Here is a tiny trained network, its code and every weight. The questions are about switching its units off for an input and a class, where a switched-off unit gives its printed mean instead of its output.

import numpy as np


def w(rows, s, z=0):
    codes = np.array(rows[::2]) - 128.0
    scale = np.full(codes.shape[1], s)
    scale[-1] = z or s
    return codes * scale


def f(y):
    return np.maximum(y, 0)


def log_softmax(a):
    a = a - a.max(-1, keepdims=True)
    return a - np.log(np.exp(a).sum(-1, keepdims=True))


def net(x, mask):
    res = np.array(x, float).reshape(1, 6) / 4 @ E
    y = f(res @ A[0][:, :-1].T + A[0][:, -1])
    res = res + np.where(mask, y, B[0][:, -1]) @ B[0][:, :-1]
    return log_softmax(res[-1] @ U[:, :-1].T + U[:, -1])


A, B = {}, {}
E = w([
[127,127,128,130,127],'x0',
[248,128,148,141,129],'x1',
[88,125,187,201,108],'x2',
[130,63,30,177,117],'x3',
[129,135,142,84,44],'x4',
[151,215,91,137,112],'x5',
],0.011)
A[0] = w([
[172,125,135,147,214,144],'n1',
[94,107,133,143,131,175],'n2',
[73,160,121,115,128,100],'n3',
[117,144,205,65,178,60],'n4',
[127,151,117,73,157,104],'n5',
[137,64,64,162,92,119],'n6',
[147,25,193,82,151,53],'n7',
[136,177,163,135,137,76],'n8',
[229,97,156,166,124,56],'n9',
[71,153,98,140,232,104],'n10',
[180,131,152,112,103,134],'n11',
[101,117,115,70,27,200],'n12',
[140,106,86,55,173,201],'n13',
[135,100,77,156,127,3],'n14',
[148,247,97,167,108,101],'n15',
[132,128,126,125,152,75],'n16',
[39,122,97,99,141,64],'n17',
[106,140,176,213,100,248],'n18',
],0.015,0.0036)
B[0] = w([
[115,97,179,90,120,211],'n1',
[146,143,88,123,120,190],'n2',
[100,148,106,74,143,189],'n3',
[67,176,153,234,143,217],'n4',
[179,171,108,140,138,178],'n5',
[85,173,171,203,158,240],'n6',
[120,33,47,165,148,229],'n7',
[108,152,119,177,126,179],'n8',
[70,175,118,22,94,233],'n9',
[122,65,214,92,142,228],'n10',
[100,146,153,85,135,191],'n11',
[137,68,217,108,177,240],'n12',
[234,162,109,119,176,224],'n13',
[96,160,144,189,157,180],'n14',
[103,29,74,172,137,233],'n15',
[135,126,145,128,124,138],'n16',
[91,176,71,62,50,224],'n17',
[250,161,115,91,195,254],'n18',
],0.022,0.01)
U = w([
[58,211,158,187,165,93],'0',
[56,174,103,32,130,129],'1',
[126,74,254,82,138,102],'2',
[104,55,25,149,146,136],'3',
[216,195,111,112,166,118],'4',
[111,140,156,107,163,248],'5',
[177,156,145,145,88,123],'6',
[141,163,92,165,21,101],'7',
],0.008,0.011)

Each question gives the input, the list of numbers given to net, and the class t.
The units are the neurons (one row each of A and B). Each row of codes is followed by its name. A weight is (code - 128) times the scale printed after its matrix; where a second scale follows, it is the last column's (A, B and U).
mask holds one flag per neuron, in row order. A switched-off neuron (its flag False) gives its mean, the last column of its row in B, instead of its output. The means were averaged over made-up inputs and are rounded, as every weight is.
A unit's drop is (log p(t) with every unit on - log p(t) with that unit switched off) / (log p(t) with every unit on - log p(t) with every unit switched off).
The circuit of an input: a set's keep is (log p(t) with only the set's units on - log p(t) with every unit switched off) / (log p(t) with every unit on - log p(t) with every unit switched off). Starting from the 12 units with the biggest drops (on a tie, the unit counted first), units are removed one at a time, each time the one whose removal leaves the highest keep (on an exact tie, the one counted first), for as long as the keep stays at least 0.8.
circuit, biggest first: the units of the circuit, biggest drop first
unit that matters most: the unit with the biggest drop
k most important neurons: the k neurons with the biggest drops, biggest first
drop of u: that unit's drop, to one decimal
input [-3,-1,-2,6,-6,-5], class 0: 3 most important neurons : n6, n14, n12
input [-1,-3,-7,6,-4,3], class 4: 3 most important neurons : n13, n4, n12
input [-6,3,4,0,-4,-7], class 3: unit that matters most : n7
input [3,-4,-4,-1,5,5], class 2: 4 most important neurons : n12, n7, n9, n18
input [-4,7,5,-2,1,8], class 3: 2 most important neurons : n15, n17
input [-4,4,1,7,-7,-6], class 0: 2 most important neurons : n6, n14
input [-3,-6,-6,8,-5,-5], class 0: 2 most important neurons : n6, n14
input [0,7,7,7,-2,8], class 3: 4 most important neurons : n15, n4, n12, n13
input [8,5,-5,0,-8,-1], class 2: 2 most important neurons : n1, n17
input [-7,-8,8,0,2,6], class 1: 3 most important neurons : n17, n3, n13
input [2,-1,-5,0,3,2], class 4: 2 most important neurons : n10, n13
input [6,-7,8,5,-6,0], class 4: 2 most important neurons : n18, n9
input [-1,-8,-3,-1,-7,1], class 1: 3 most important neurons : n17, n12, n3
input [0,-5,6,-5,5,2], class 4: 2 most important neurons : n18, n10
input [-7,-7,-8,-2,4,-7], class 4: circuit, biggest first : n13
input [8,7,-6,-2,-8,0], class 2: 3 most important neurons : n1, n17, n3
input [6,-1,-6,-8,7,8], class 0: 3 most important neurons : n4, n7, n8
input [8,8,-6,3,-3,-7], class 1: drop of n15 : 0.2
input [6,0,-3,1,-6,-2], class 2: drop of n10 : 0.2
input [3,5,-1,-7,0,-6], class 0: unit that matters most : n4
input [0,-4,-3,-2,-4,-3], class 1: drop of n11 : -0.2
input [-2,-4,4,-1,2,6], class 3: drop of n15 : 1.0
